Below are the code and all the weights of a small trained network. Each question names an input and a class and asks about switching units off, where a switched-off unit gives its printed mean instead of its output.

import numpy as np


def w(rows, s, z=0):
    codes = np.array(rows[::2]) - 128.0
    scale = np.full(codes.shape[1], s)
    scale[-1] = z or s
    return codes * scale


def norm(h):
    return h / np.sqrt((h * h).mean(-1, keepdims=True) + 1e-5)


def f(y):
    return np.maximum(y, 0)


def log_softmax(a):
    a = a - a.max(-1, keepdims=True)
    return a - np.log(np.exp(a).sum(-1, keepdims=True))


def net(x, mask):
    res = np.array(x, float).reshape(1, 8) / 4 @ E
    u = 0
    for l in range(2):
        y = f(norm(res) @ A[l][:, :-1].T + A[l][:, -1])
        res = res + np.where(mask[u : u + 10], y, B[l][:, -1]) @ B[l][:, :-1]
        u += 10
    return log_softmax(norm(res)[-1] @ U[:, :-1].T + U[:, -1])


A, B = {}, {}
E = w([
[88,181,165,164],'x0',
[180,217,32,251],'x1',
[159,97,109,111],'x2',
[188,2,231,248],'x3',
[135,123,123,121],'x4',
[234,194,190,44],'x5',
[119,136,127,136],'x6',
[114,133,136,137],'x7',
],0.0026)
A[0] = w([
[176,62,205,143,61],'L0N1',
[213,111,42,168,162],'L0N2',
[218,49,253,231,50],'L0N3',
[252,190,186,71,20],'L0N4',
[196,12,242,253,1],'L0N5',
[111,136,206,95,56],'L0N6',
[156,121,167,210,87],'L0N7',
[98,235,136,50,212],'L0N8',
[41,49,120,115,218],'L0N9',
[184,171,52,81,95],'L0N10',
],0.0052,0.00098)
B[0] = w([
[70,165,136,119,195],'L0N1',
[143,197,157,207,183],'L0N2',
[69,201,76,3,246],'L0N3',
[99,146,252,188,200],'L0N4',
[109,119,22,72,252],'L0N5',
[128,111,172,206,167],'L0N6',
[108,154,101,131,175],'L0N7',
[103,59,62,133,220],'L0N8',
[228,60,159,244,196],'L0N9',
[65,105,127,125,183],'L0N10',
],0.0043,0.0044)
A[1] = w([
[169,48,194,108,5],'L1N1',
[152,172,120,199,121],'L1N2',
[152,204,214,99,250],'L1N3',
[74,143,82,161,186],'L1N4',
[140,27,109,50,125],'L1N5',
[93,131,111,146,152],'L1N6',
[152,123,81,206,170],'L1N7',
[202,116,2,114,148],'L1N8',
[95,51,200,68,183],'L1N9',
[114,65,181,124,151],'L1N10',
],0.0069,0.0015)
B[1] = w([
[104,162,184,90,176],'L1N1',
[133,148,195,164,184],'L1N2',
[176,3,82,157,216],'L1N3',
[154,72,132,145,233],'L1N4',
[112,196,141,150,227],'L1N5',
[156,151,158,33,179],'L1N6',
[154,128,169,110,198],'L1N7',
[122,140,177,92,221],'L1N8',
[161,157,117,177,252],'L1N9',
[133,185,193,181,196],'L1N10',
],0.0057,0.0041)
U = w([
[185,200,198,234,249],'0',
[50,149,7,15,71],'1',
[218,4,184,240,43],'2',
],0.0036,0.0017)

Each question gives the input, the list of numbers given to net, and the class t.
The units are the neurons (one row each of A and B). Each row of codes is followed by its name. A weight is (code - 128) times the scale printed after its matrix; where a second scale follows, it is the last column's (A, B and U).
mask holds one flag per neuron, layer by layer. A switched-off neuron (its flag False) gives its mean, the last column of its row in B, instead of its output. The means were averaged over made-up inputs and are rounded, as every weight is.
A unit's drop is (log p(t) with every unit on - log p(t) with that unit switched off) / (log p(t) with every unit on - log p(t) with every unit switched off).
The circuit of an input: a set's keep is (log p(t) with only the set's units on - log p(t) with every unit switched off) / (log p(t) with every unit on - log p(t) with every unit switched off). Starting from the 12 units with the biggest drops (on a tie, the unit counted first), units are removed one at a time, each time the one whose removal leaves the highest keep (on an exact tie, the one counted first), for as long as the keep stays at least 0.8.
units of the circuit, in order: the units of the circuit, biggest drop first
unit that matters most: the unit with the biggest drop
top k neurons: the k neurons with the biggest drops, biggest first
top k neurons in layer l: the k neurons of layer l with the biggest drops, biggest first
drop when u is switched off: that unit's drop, to one decimal
input [-4,5,1,7,-1,4,-4,5], class 1: unit that matters most -> L0N3
input [3,4,3,8,6,6,2,-4], class 1: top 3 neurons -> L0N3; L0N5; L0N9
input [-2,-6,8,7,-3,-5,-6,-7], class 1: units of the circuit, in order -> L0N3; L0N5
input [-3,-4,3,8,-5,0,-2,-2], class 1: units of the circuit, in order -> L0N3; L0N5
input [1,-1,0,8,8,-8,1,-2], class 1: top 2 neurons -> L0N5; L0N3
input [-1,-2,-8,-4,-7,6,-4,2], class 2: top 2 neurons -> L1N3; L0N4
input [-8,3,6,6,-2,4,-7,-6], class 1: units of the circuit, in order -> L0N3; L0N5; L0N9
input [-1,-8,1,-6,5,-6,-3,8], class 0: top 4 neurons -> L0N9; L0N5; L0N3; L1N5
input [2,-5,-2,8,3,-5,4,-8], class 1: top 3 neurons in layer 0 -> L0N3; L0N5; L0N4
input [2,-8,-1,-6,7,-2,-4,2], class 0: top 4 neurons -> L0N3; L0N5; L0N9; L1N9
input [4,-5,6,7,-2,-5,5,2], class 1: top 3 neurons -> L0N3; L0N5; L0N4
input [-3,-1,-8,-5,2,7,-5,6], class 2: top 2 neurons in layer 0 -> L0N4; L0N5
input [-2,3,8,8,-7,-5,3,1], class 1: top 2 neurons -> L0N5; L0N3
input [5,-3,6,-4,-5,6,-7,8], class 2: top 2 neurons -> L1N3; L0N4
input [-8,-4,1,1,-1,-1,-8,7], class 0: unit that matters most -> L1N5
input [-8,-6,4,-6,-8,-5,0,3], class 0: top 4 neurons in layer 1 -> L1N5; L1N3; L1N10; L1N9
input [7,-2,2,-1,-1,8,3,-6], class 2: drop when L1N3 is switched off -> 0.6
input [-4,2,-6,-3,7,-8,5,-8], class 2: drop when L1N3 is switched off -> -0.1
input [-6,-4,-2,-3,-5,-3,-6,-1], class 0: drop when L1N5 is switched off -> 0.1
input [1,-3,6,-4,-2,7,-8,6], class 2: drop when L0N4 is switched off -> 0.7
input [7,2,6,-1,-8,7,-3,-1], class 2: top neuron -> L1N3
